Here is a tiny trained network, its code and every weight. The questions are about switching its units off for an input and a target symbol, where a switched-off unit gives its printed mean instead of its output.

import numpy as np


def w(rows, s, z=0):
    codes = np.array(rows[::2]) - 128.0
    scale = np.full(codes.shape[1], s)
    scale[-1] = z or s
    return codes * scale


def f(y):
    return y / 2 * (1 + np.tanh(0.7978845608 * (y + 0.044715 * y**3)))


def softmax(a):
    e = np.exp(a - a.max(-1, keepdims=True))
    return e / e.sum(-1, keepdims=True)


def log_softmax(a):
    a = a - a.max(-1, keepdims=True)
    return a - np.log(np.exp(a).sum(-1, keepdims=True))


def net(x, mask):
    ids = ['ΛΦΨαβεηθξσω'.index(c) for c in x.split()]
    T = len(ids)
    res = E[ids] + P[:T]
    r = res
    for j in range(3):
        rows = slice(2 * j, 2 * j + 2)
        q, k, v = (r @ M[0][rows].T for M in (Q, K, V))
        z = softmax(np.where(np.tri(T) > 0, q @ k.T / 2**0.5, -1e9)) @ v
        o = O[0][rows]
        res = res + np.where(mask[j], z, o[:, -1]) @ o[:, :-1]
    y = f(res @ A[0][:, :-1].T + A[0][:, -1])
    res = res + np.where(mask[3:15], y, B[0][:, -1]) @ B[0][:, :-1]
    return log_softmax(res[-1] @ U[:, :-1].T + U[:, -1])


Q, K, V, O, A, B = {}, {}, {}, {}, {}, {}
E = w([
[128,71,146,35,221],'Λ',
[100,175,155,135,173],'Φ',
[80,125,73,73,176],'Ψ',
[193,193,222,170,96],'α',
[208,31,64,110,80],'β',
[131,172,253,106,110],'ε',
[101,81,222,56,108],'η',
[145,177,168,106,124],'θ',
[37,72,152,145,196],'ξ',
[186,177,127,191,137],'σ',
[76,106,106,117,48],'ω',
],0.014)
P = w([
[115,182,116,94,92],'0',
[104,180,101,95,94],'1',
[147,111,181,176,116],'2',
[93,163,86,97,103],'3',
[151,56,204,189,106],'4',
[88,150,80,99,105],'5',
[139,20,204,178,112],'6',
[94,148,83,95,112],'7',
[133,1,194,185,117],'8',
[94,144,90,99,106],'9',
[138,14,206,186,108],'10',
],0.0074)
Q[0] = w([
[107,119,17,65,111],'h1',
[93,128,205,167,161],'h1',
[147,208,39,103,153],'h2',
[169,165,231,209,120],'h2',
[109,73,254,162,207],'h3',
[63,164,109,131,18],'h3',
],0.0083)
K[0] = w([
[187,210,254,125,136],'h1',
[69,19,164,178,90],'h1',
[199,174,166,36,140],'h2',
[88,52,69,74,161],'h2',
[102,13,49,76,161],'h3',
[80,183,151,202,18],'h3',
],0.0089)
V[0] = w([
[123,150,161,156,214],'h1',
[138,151,166,148,88],'h1',
[255,162,103,51,165],'h2',
[127,169,100,127,91],'h2',
[154,110,140,83,193],'h3',
[185,84,115,159,157],'h3',
],0.009)
O[0] = w([
[105,184,179,163,254,132],'h1',
[122,145,170,135,84,125],'h1',
[229,128,85,77,122,59],'h2',
[90,171,58,148,114,87],'h2',
[199,115,187,62,213,254],'h3',
[212,84,174,157,116,90],'h3',
],0.0062,0.003)
A[0] = w([
[156,200,186,84,93,102],'n1',
[138,87,192,142,107,45],'n2',
[83,158,108,65,101,120],'n3',
[136,215,64,141,159,143],'n4',
[82,122,12,83,159,137],'n5',
[104,115,169,93,95,130],'n6',
[148,84,171,150,98,237],'n7',
[150,171,153,132,171,57],'n8',
[112,245,109,92,134,33],'n9',
[88,123,133,170,153,167],'n10',
[108,37,129,112,205,112],'n11',
[94,104,167,201,65,253],'n12',
],0.011,0.0026)
B[0] = w([
[155,54,148,176,48,170],'n1',
[182,175,67,90,223,176],'n2',
[103,78,139,63,196,159],'n3',
[154,210,45,34,137,143],'n4',
[170,132,147,220,208,170],'n5',
[113,116,107,147,190,174],'n6',
[103,104,127,150,200,193],'n7',
[92,214,205,78,102,146],'n8',
[90,142,151,45,2,152],'n9',
[131,202,182,65,170,157],'n10',
[172,181,143,183,49,254],'n11',
[71,156,44,173,80,198],'n12',
],0.0075,0.0078)
U = w([
[224,122,203,109,201,202],'Λ',
[85,195,150,62,152,55],'Φ',
[126,148,51,72,231,71],'Ψ',
[147,151,176,189,40,35],'α',
[180,44,58,183,142,252],'β',
[75,64,240,124,68,46],'ε',
[56,3,181,49,170,89],'η',
[116,102,149,63,80,113],'θ',
[73,187,176,217,205,115],'ξ',
[184,228,62,144,114,100],'σ',
[57,97,77,182,130,225],'ω',
],0.0068,0.0033)

Each question gives the input, a string of symbols that net reads in full, and the target symbol t.
The units are the heads (2 rows each of Q, K, V and O) and the neurons (one row each of A and B). Each row of codes is followed by its name. A weight is (code - 128) times the scale printed after its matrix; where a second scale follows, it is the last column's (O, A, B and U).
mask holds one flag per unit, heads first, then neurons. A switched-off unit (its flag False) gives its mean, the last column of its rows in O or B, instead of its output. The means were averaged over made-up inputs and are rounded, as every weight is.
A unit's drop is (log p(t) with every unit on - log p(t) with that unit switched off) / (log p(t) with every unit on - log p(t) with every unit switched off).
The circuit of an input: a set's keep is (log p(t) with only the set's units on - log p(t) with every unit switched off) / (log p(t) with every unit on - log p(t) with every unit switched off). Starting from the 12 units with the biggest drops (on a tie, the unit counted first), units are removed one at a time, each time the one whose removal leaves the highest keep (on an exact tie, the one counted first), for as long as the keep stays at least 0.8.
units of the circuit, in order: the units of the circuit, biggest drop first
most important unit: the unit with the biggest drop
top k neurons: the k neurons with the biggest drops, biggest first
heads that matter: for each layer, one digit per head in row order, 1 if its drop is at least 0.15 and else 0, layers parted by /
drop when u is switched off: that unit's drop, to one decimal
input Λ β α α ε, target β: heads that matter => 100
input Ψ Φ Λ η Λ σ Φ, target Λ: most important unit => h3
input Λ Λ η, target Λ: units of the circuit, in order => [h3, n2, h2]
input ω Φ ω η, target η: units of the circuit, in order => [n3, n11, h1]
input ξ Λ Λ Λ σ, target Λ: units of the circuit, in order => [h3, h2, n12]
input Λ θ ε Ψ Φ β Λ Λ η, target Λ: units of the circuit, in order => [h3, n2]
input ξ α σ ε ω, target ω: units of the circuit, in order => [n12, h3, h2]
input σ Ψ η Ψ ε ε, target ε: units of the circuit, in order => [n1, n9, n4]
input σ θ Ψ η ξ ξ Λ Λ, target Λ: top 2 neurons => [n12, n5]
input Λ Φ β σ Λ σ θ Λ σ, target Λ: units of the circuit, in order => [h3, h2]
input Λ Φ ω, target ω: units of the circuit, in order => [n12, h3, n11]
input θ Φ σ σ η α σ θ β σ θ, target β: heads that matter => 101
input ε Φ ξ ξ Φ ξ θ θ Φ Ψ θ, target ξ: heads that matter => 110
input η β Ψ ξ Λ ω ξ Ψ ε η ξ, target ξ: top 2 neurons => [n10, n11]
input ε β σ, target β: most important unit => h1
input Λ θ α, target Λ: heads that matter => 011
input ξ β ε β α, target β: heads that matter => 100
input Φ ε α Φ Ψ σ Λ ξ ξ ξ ε, target ξ: top 2 neurons => [n12, n7]
input Λ Φ η Λ Φ, target Λ: top 2 neurons => [n12, n9]
input ε σ ε ξ ω θ α Φ θ ω η, target ω: most important unit => n12
input Φ η β β ω ε β σ α ω η, target β: top 2 neurons => [n2, n12]
input Ψ η ξ ξ ε ξ Φ Φ, target Φ: drop when n9 is switched off => 0.2
input Φ ξ Φ σ ξ ε ω Λ Λ, target Λ: drop when n11 is switched off => 0.2
input σ ξ ξ ξ Φ Φ, target Φ: drop when h1 is switched off => 0.3
input Λ Ψ Ψ Φ ε ξ α, target ξ: drop when h2 is switched off => 0.5
